Below is a small trained network, with its code and all its weights. Each question gives an input and a class and asks what happens when units are switched off, that is, made to give their printed mean instead of their output.

import numpy as np


def w(rows, s, z=0):
    codes = np.array(rows[::2]) - 128.0
    scale = np.full(codes.shape[1], s)
    scale[-1] = z or s
    return codes * scale


def norm(h):
    return h / np.sqrt((h * h).mean(-1, keepdims=True) + 1e-5)


def f(y):
    return np.maximum(y, 0)


def log_softmax(a):
    a = a - a.max(-1, keepdims=True)
    return a - np.log(np.exp(a).sum(-1, keepdims=True))


def net(x, mask):
    res = np.array(x, float).reshape(1, 7) / 4 @ E
    u = 0
    for l in range(3):
        y = f(norm(res) @ A[l][:, :-1].T + A[l][:, -1])
        res = res + np.where(mask[u : u + 5], y, B[l][:, -1]) @ B[l][:, :-1]
        u += 5
    return log_softmax(norm(res)[-1] @ U[:, :-1].T + U[:, -1])


A, B = {}, {}
E = w([
[185,101,33,152,2,208,204,107,154,188,132,134],'x0',
[183,185,63,47,102,94,150,95,204,73,101,133],'x1',
[128,131,130,133,128,127,128,129,132,126,127,125],'x2',
[80,13,107,170,127,72,54,69,176,126,75,198],'x3',
[130,131,126,134,129,125,128,126,128,127,134,129],'x4',
[127,126,127,122,129,131,125,128,125,126,129,126],'x5',
[119,126,124,124,127,134,125,133,124,120,124,126],'x6',
],0.013)
A[0] = w([
[152,233,142,110,114,208,197,167,87,150,168,91,123],'L0N0',
[119,210,182,89,178,104,115,151,109,82,139,104,52],'L0N1',
[121,201,138,82,169,61,117,130,166,71,113,123,4],'L0N2',
[160,205,77,56,126,88,127,117,166,69,120,129,155],'L0N3',
[148,254,188,95,156,165,177,174,80,132,162,86,163],'L0N4',
],0.02,0.0033)
B[0] = w([
[205,151,121,83,98,146,6,168,8,63,112,104,249],'L0N0',
[72,139,88,238,141,113,172,78,190,192,80,188,215],'L0N1',
[138,32,134,59,102,126,48,143,90,61,143,105,202],'L0N2',
[132,203,126,62,150,106,194,107,233,117,154,107,213],'L0N3',
[120,55,102,142,71,170,217,118,194,200,147,144,254],'L0N4',
],0.013,0.027)
A[1] = w([
[168,162,60,140,71,132,154,123,140,134,91,148,82],'L1N0',
[100,76,137,250,113,202,124,171,21,215,133,129,173],'L1N1',
[175,243,185,84,157,156,133,202,41,112,169,65,39],'L1N2',
[54,130,234,211,227,81,66,159,19,118,131,136,138],'L1N3',
[120,208,168,105,218,11,50,137,104,61,91,143,3],'L1N4',
],0.021,0.0017)
B[1] = w([
[91,141,123,141,193,88,167,134,217,163,121,121,203],'L1N0',
[67,19,209,182,88,136,145,64,48,84,162,166,252],'L1N1',
[180,224,120,140,122,153,66,72,98,56,72,160,176],'L1N2',
[174,252,87,100,209,87,81,224,178,201,110,100,184],'L1N3',
[99,40,190,82,115,179,132,121,118,38,150,100,160],'L1N4',
],0.017,0.029)
A[2] = w([
[97,157,99,89,147,140,176,180,188,204,167,94,61],'L2N0',
[99,141,151,164,124,152,115,102,61,115,148,134,102],'L2N1',
[162,183,139,133,97,206,102,152,24,134,132,108,5],'L2N2',
[195,255,103,91,139,160,122,168,118,132,117,96,14],'L2N3',
[148,189,57,139,109,165,168,93,197,144,92,136,75],'L2N4',
],0.03,0.0024)
B[2] = w([
[222,77,105,136,144,40,145,200,109,179,102,106,235],'L2N0',
[156,130,93,123,96,180,203,137,186,138,81,129,232],'L2N1',
[206,131,100,88,125,49,98,177,130,68,81,134,223],'L2N2',
[4,185,207,189,160,236,98,82,117,179,168,167,225],'L2N3',
[104,189,63,102,105,110,143,86,79,140,196,80,255],'L2N4',
],0.021)
U = w([
[106,47,163,196,93,145,206,121,103,165,114,168,250],'0',
[143,125,51,85,126,43,197,111,148,188,186,69,109],'1',
[227,146,121,121,71,152,95,146,73,49,46,170,69],'2',
[114,251,103,89,109,179,103,67,91,115,168,116,98],'3',
[127,164,166,145,220,95,73,209,132,188,106,130,65],'4',
[114,75,149,29,158,107,84,124,162,34,139,90,159],'5',
],0.014,0.0021)

Each question gives the input, the list of numbers given to net, and the class t.
The units are the neurons (one row each of A and B). Each row of codes is followed by its name. A weight is (code - 128) times the scale printed after its matrix; where a second scale follows, it is the last column's (A, B and U).
mask holds one flag per neuron, layer by layer. A switched-off neuron (its flag False) gives its mean, the last column of its row in B, instead of its output. The means were averaged over made-up inputs and are rounded, as every weight is.
A unit's drop is (log p(t) with every unit on - log p(t) with that unit switched off) / (log p(t) with every unit on - log p(t) with every unit switched off).
The circuit of an input: a set's keep is (log p(t) with only the set's units on - log p(t) with every unit switched off) / (log p(t) with every unit on - log p(t) with every unit switched off). Starting from the 12 units with the biggest drops (on a tie, the unit counted first), units are removed one at a time, each time the one whose removal leaves the highest keep (on an exact tie, the one counted first), for as long as the keep stays at least 0.8.
circuit, biggest first: the units of the circuit, biggest drop first
unit that matters most: the unit with the biggest drop
top k neurons: the k neurons with the biggest drops, biggest first
top k neurons in layer l: the k neurons of layer l with the biggest drops, biggest first
input [-4,-2,-8,-7,6,-6,0], class 0: unit that matters most : L0N4
input [0,-7,-3,1,-4,1,5], class 4: top 4 neurons : (L0N4, L1N3, L0N1, L0N0)
input [-5,-3,-5,6,-3,6,-7], class 4: top 3 neurons : (L0N4, L1N3, L0N3)
input [6,2,8,-5,5,-4,6], class 3: circuit, biggest first : (L1N1, L2N3)
input [3,-7,1,-2,4,-6,-2], class 2: top 2 neurons : (L0N1, L0N0)
input [-1,-8,1,3,2,-2,-1], class 4: top 3 neurons : (L0N4, L1N3, L0N1)
input [4,1,0,7,2,2,-2], class 1: top 4 neurons : (L0N0, L1N1, L0N2, L0N4)
input [-8,-1,0,8,4,7,-4], class 4: circuit, biggest first : (L1N3, L0N4)
input [4,3,-4,-7,1,3,4], class 3: top 2 neurons : (L0N0, L2N3)
input [7,-1,4,-3,-3,2,7], class 2: top 2 neurons : (L0N3, L2N2)
input [1,4,-8,-8,2,2,-2], class 3: top 2 neurons in layer 2 : (L2N3, L2N4)
input [6,1,-3,-3,-6,0,7], class 3: top 2 neurons : (L1N1, L2N3)
input [-2,-1,-5,2,6,1,2], class 4: circuit, biggest first : (L0N4, L1N3)
input [4,5,-4,-1,4,6,-3], class 3: unit that matters most : L0N4
input [3,-7,-7,-4,-8,-3,7], class 2: top 2 neurons : (L0N0, L0N1)
input [-6,2,-4,7,-3,6,-7], class 5: circuit, biggest first : (L1N4, L0N4)
input [4,-4,-7,0,-4,-6,3], class 2: top 2 neurons : (L0N1, L0N4)
input [6,-4,7,-1,-8,-8,-1], class 2: top 2 neurons : (L0N3, L0N4)
input [6,2,-8,8,1,7,-6], class 1: top 2 neurons : (L1N1, L0N0)
input [7,-3,0,-3,2,-3,-3], class 2: unit that matters most : L0N3
input [0,-1,-6,-5,-5,-8,7], class 0: top 2 neurons : (L0N4, L0N1)
input [1,5,3,-5,-8,-1,-3], class 3: top 2 neurons in layer 1 : (L1N1, L1N2)
input [-7,-1,-2,7,-8,-3,1], class 4: top 2 neurons in layer 0 : (L0N4, L0N3)
input [0,0,4,2,8,2,4], class 4: top 3 neurons in layer 0 : (L0N4, L0N1, L0N2)
input [1,6,-5,-2,-3,-5,8], class 3: top 2 neurons in layer 0 : (L0N1, L0N0)
